Below are the code and all the weights of a small trained network. Each question names an input and a class and asks about switching units off, where a switched-off unit gives its printed mean instead of its output.

import numpy as np


def w(rows, s, z=0):
    codes = np.array(rows[::2]) - 128.0
    scale = np.full(codes.shape[1], s)
    scale[-1] = z or s
    return codes * scale


def norm(h):
    return h / np.sqrt((h * h).mean(-1, keepdims=True) + 1e-5)


def f(y):
    return y / 2 * (1 + np.tanh(0.7978845608 * (y + 0.044715 * y**3)))


def log_softmax(a):
    a = a - a.max(-1, keepdims=True)
    return a - np.log(np.exp(a).sum(-1, keepdims=True))


def net(x, mask):
    res = np.array(x, float).reshape(1, 7) / 4 @ E
    u = 0
    for l in range(2):
        y = f(norm(res) @ A[l][:, :-1].T + A[l][:, -1])
        res = res + np.where(mask[u : u + 12], y, B[l][:, -1]) @ B[l][:, :-1]
        u += 12
    return log_softmax(norm(res)[-1] @ U[:, :-1].T + U[:, -1])


A, B = {}, {}
E = w([
[136,140,104,126,185,163,255,146,219],'x0',
[129,135,129,128,124,128,127,127,129],'x1',
[143,191,36,44,173,132,62,153,130],'x2',
[144,228,73,229,89,83,157,149,107],'x3',
[168,47,69,125,177,76,151,113,81],'x4',
[75,67,102,206,146,146,75,247,186],'x5',
[107,146,111,168,181,39,52,25,233],'x6',
],0.0063)
A[0] = w([
[189,224,144,91,145,186,57,182,168,174],'L0N0',
[68,207,163,140,108,155,71,68,223,64],'L0N1',
[170,39,153,90,161,162,82,107,187,253],'L0N2',
[123,79,238,151,79,59,176,143,146,50],'L0N3',
[151,158,162,71,76,187,198,192,87,116],'L0N4',
[56,194,175,105,32,206,129,136,178,56],'L0N5',
[181,223,60,235,115,124,151,131,84,132],'L0N6',
[126,151,107,108,165,155,211,99,254,120],'L0N7',
[182,135,116,189,239,23,91,99,165,78],'L0N8',
[70,142,168,126,54,91,4,94,83,39],'L0N9',
[121,68,166,28,135,176,122,111,156,126],'L0N10',
[113,190,153,57,135,88,155,74,85,80],'L0N11',
],0.0072,0.003)
B[0] = w([
[103,139,67,118,139,109,161,117,117,214],'L0N0',
[156,46,191,98,191,90,147,182,103,203],'L0N1',
[111,145,130,137,71,77,151,149,135,254],'L0N2',
[163,254,23,195,136,71,110,119,117,166],'L0N3',
[180,131,182,127,182,115,83,167,138,225],'L0N4',
[146,53,49,126,116,43,198,121,83,195],'L0N5',
[75,35,169,8,56,132,174,76,195,216],'L0N6',
[228,114,75,145,128,206,134,124,101,220],'L0N7',
[134,104,181,85,150,116,134,177,120,214],'L0N8',
[246,95,53,125,118,199,166,104,140,225],'L0N9',
[90,131,116,107,58,90,184,79,188,214],'L0N10',
[53,154,177,212,158,155,142,149,104,175],'L0N11',
],0.0091,0.005)
A[1] = w([
[108,117,69,94,184,40,206,170,74,243],'L1N0',
[178,91,76,114,147,72,121,191,113,161],'L1N1',
[161,148,164,118,15,174,140,199,80,74],'L1N2',
[128,99,127,113,57,162,8,63,66,37],'L1N3',
[50,176,44,46,155,186,112,133,133,7],'L1N4',
[98,209,213,110,148,177,165,37,71,107],'L1N5',
[106,154,163,96,109,158,149,211,43,96],'L1N6',
[116,145,148,254,68,122,206,116,153,176],'L1N7',
[73,59,169,101,103,182,111,121,179,107],'L1N8',
[43,79,111,156,85,165,114,162,167,77],'L1N9',
[76,105,98,180,99,161,31,213,158,88],'L1N10',
[172,138,184,147,203,81,90,52,182,237],'L1N11',
],0.0086,0.0018)
B[1] = w([
[104,113,150,203,32,102,59,92,36,253],'L1N0',
[123,138,162,158,147,155,179,87,58,238],'L1N1',
[106,74,178,96,204,140,97,111,170,194],'L1N2',
[185,148,61,177,92,210,228,149,181,169],'L1N3',
[155,180,150,140,176,80,5,64,166,157],'L1N4',
[2,151,29,230,103,161,142,223,135,164],'L1N5',
[149,106,196,83,194,46,109,149,179,164],'L1N6',
[137,174,85,72,138,109,17,81,104,195],'L1N7',
[78,182,119,104,107,99,144,117,117,163],'L1N8',
[65,170,140,153,118,147,208,71,116,161],'L1N9',
[115,219,119,155,127,177,188,182,120,171],'L1N10',
[99,124,200,55,172,169,119,245,84,169],'L1N11',
],0.0083,0.0075)
U = w([
[131,90,217,78,199,112,109,172,102,122],'0',
[235,111,45,131,109,218,178,108,158,163],'1',
[58,108,125,62,5,98,135,54,219,118],'2',
[115,128,116,135,102,126,126,98,80,254],'3',
[116,83,122,153,85,93,133,98,43,106],'4',
[31,188,97,192,145,175,138,151,119,102],'5',
[151,196,89,133,167,87,12,44,115,126],'6',
[120,177,133,112,158,143,80,68,216,10],'7',
],0.011,0.0068)

Each question gives the input, the list of numbers given to net, and the class t.
The units are the neurons (one row each of A and B). Each row of codes is followed by its name. A weight is (code - 128) times the scale printed after its matrix; where a second scale follows, it is the last column's (A, B and U).
mask holds one flag per neuron, layer by layer. A switched-off neuron (its flag False) gives its mean, the last column of its row in B, instead of its output. The means were averaged over made-up inputs and are rounded, as every weight is.
A unit's drop is (log p(t) with every unit on - log p(t) with that unit switched off) / (log p(t) with every unit on - log p(t) with every unit switched off).
The circuit of an input: a set's keep is (log p(t) with only the set's units on - log p(t) with every unit switched off) / (log p(t) with every unit on - log p(t) with every unit switched off). Starting from the 12 units with the biggest drops (on a tie, the unit counted first), units are removed one at a time, each time the one whose removal leaves the highest keep (on an exact tie, the one counted first), for as long as the keep stays at least 0.8.
circuit, biggest first: the units of the circuit, biggest drop first
unit that matters most: the unit with the biggest drop
top k neurons: the k neurons with the biggest drops, biggest first
k most important neurons of layer l: the k neurons of layer l with the biggest drops, biggest first
input [2,-5,2,8,7,-4,-5], class 2: unit that matters most => L0N6
input [5,8,1,4,-7,6,6], class 3: 3 most important neurons of layer 0 => L0N1, L0N4, L0N5
input [-8,4,-7,-4,-7,6,-7], class 1: circuit, biggest first => L0N9, L1N0
input [1,-4,5,-4,-5,-8,7], class 5: circuit, biggest first => L0N11, L1N5
input [6,-3,7,-5,4,-8,-3], class 5: circuit, biggest first => L1N5, L0N11, L0N9, L0N5
input [2,3,6,-7,3,-8,-4], class 5: circuit, biggest first => L1N5, L0N11, L0N5
input [-6,-3,3,0,-3,-1,-7], class 0: 2 most important neurons of layer 1 => L1N6, L1N2
input [1,-8,-8,8,0,-2,8], class 0: top 2 neurons => L1N11, L0N8
input [4,-4,-7,-4,-7,6,3], class 4: 3 most important neurons of layer 0 => L0N5, L0N1, L0N11
input [-5,-5,0,8,8,-2,7], class 2: top 2 neurons => L0N6, L0N4
input [7,-3,-3,3,-8,2,6], class 4: top 3 neurons => L0N1, L0N5, L0N9
input [3,4,-5,8,-3,0,-8], class 0: circuit, biggest first => L1N2, L1N6
input [-2,0,8,7,2,3,-5], class 6: top 3 neurons => L1N4, L0N10, L0N2
input [-7,-1,-1,-6,3,-2,-7], class 0: 2 most important neurons of layer 0 => L0N4, L0N6
input [-6,-2,1,3,4,2,-4], class 1: unit that matters most => L1N3
input [-8,5,7,-4,7,-4,-5], class 1: top 3 neurons => L1N3, L0N5, L0N1
input [-4,0,-8,0,-3,2,-5], class 6: circuit, biggest first => L0N3, L1N7
input [8,3,-5,-3,2,8,5], class 1: top 3 neurons => L0N7, L1N0, L0N11
input [1,6,-8,1,1,8,-6], class 5: top 2 neurons => L1N10, L0N3
input [5,-6,-8,4,-2,-8,7], class 5: circuit, biggest first => L1N5, L1N11, L0N5
input [-7,-6,4,2,-4,7,6], class 1: top neuron => L0N9
input [6,-5,-5,-3,-7,-2,6], class 4: circuit, biggest first => L0N1, L0N5, L1N0, L0N3
input [5,0,-1,-3,-2,4,6], class 0: top 2 neurons => L0N1, L0N9
input [7,-5,1,-4,8,8,-2], class 4: 4 most important neurons of layer 1 => L1N0, L1N3, L1N5, L1N1
input [5,4,8,-4,6,-6,-3], class 6: circuit, biggest first => L1N4, L0N1, L0N9
input [5,-5,0,6,-2,7,-8], class 0: top 4 neurons => L1N6, L0N4, L1N2, L0N10
input [7,7,2,-6,8,2,2], class 4: circuit, biggest first => L1N0
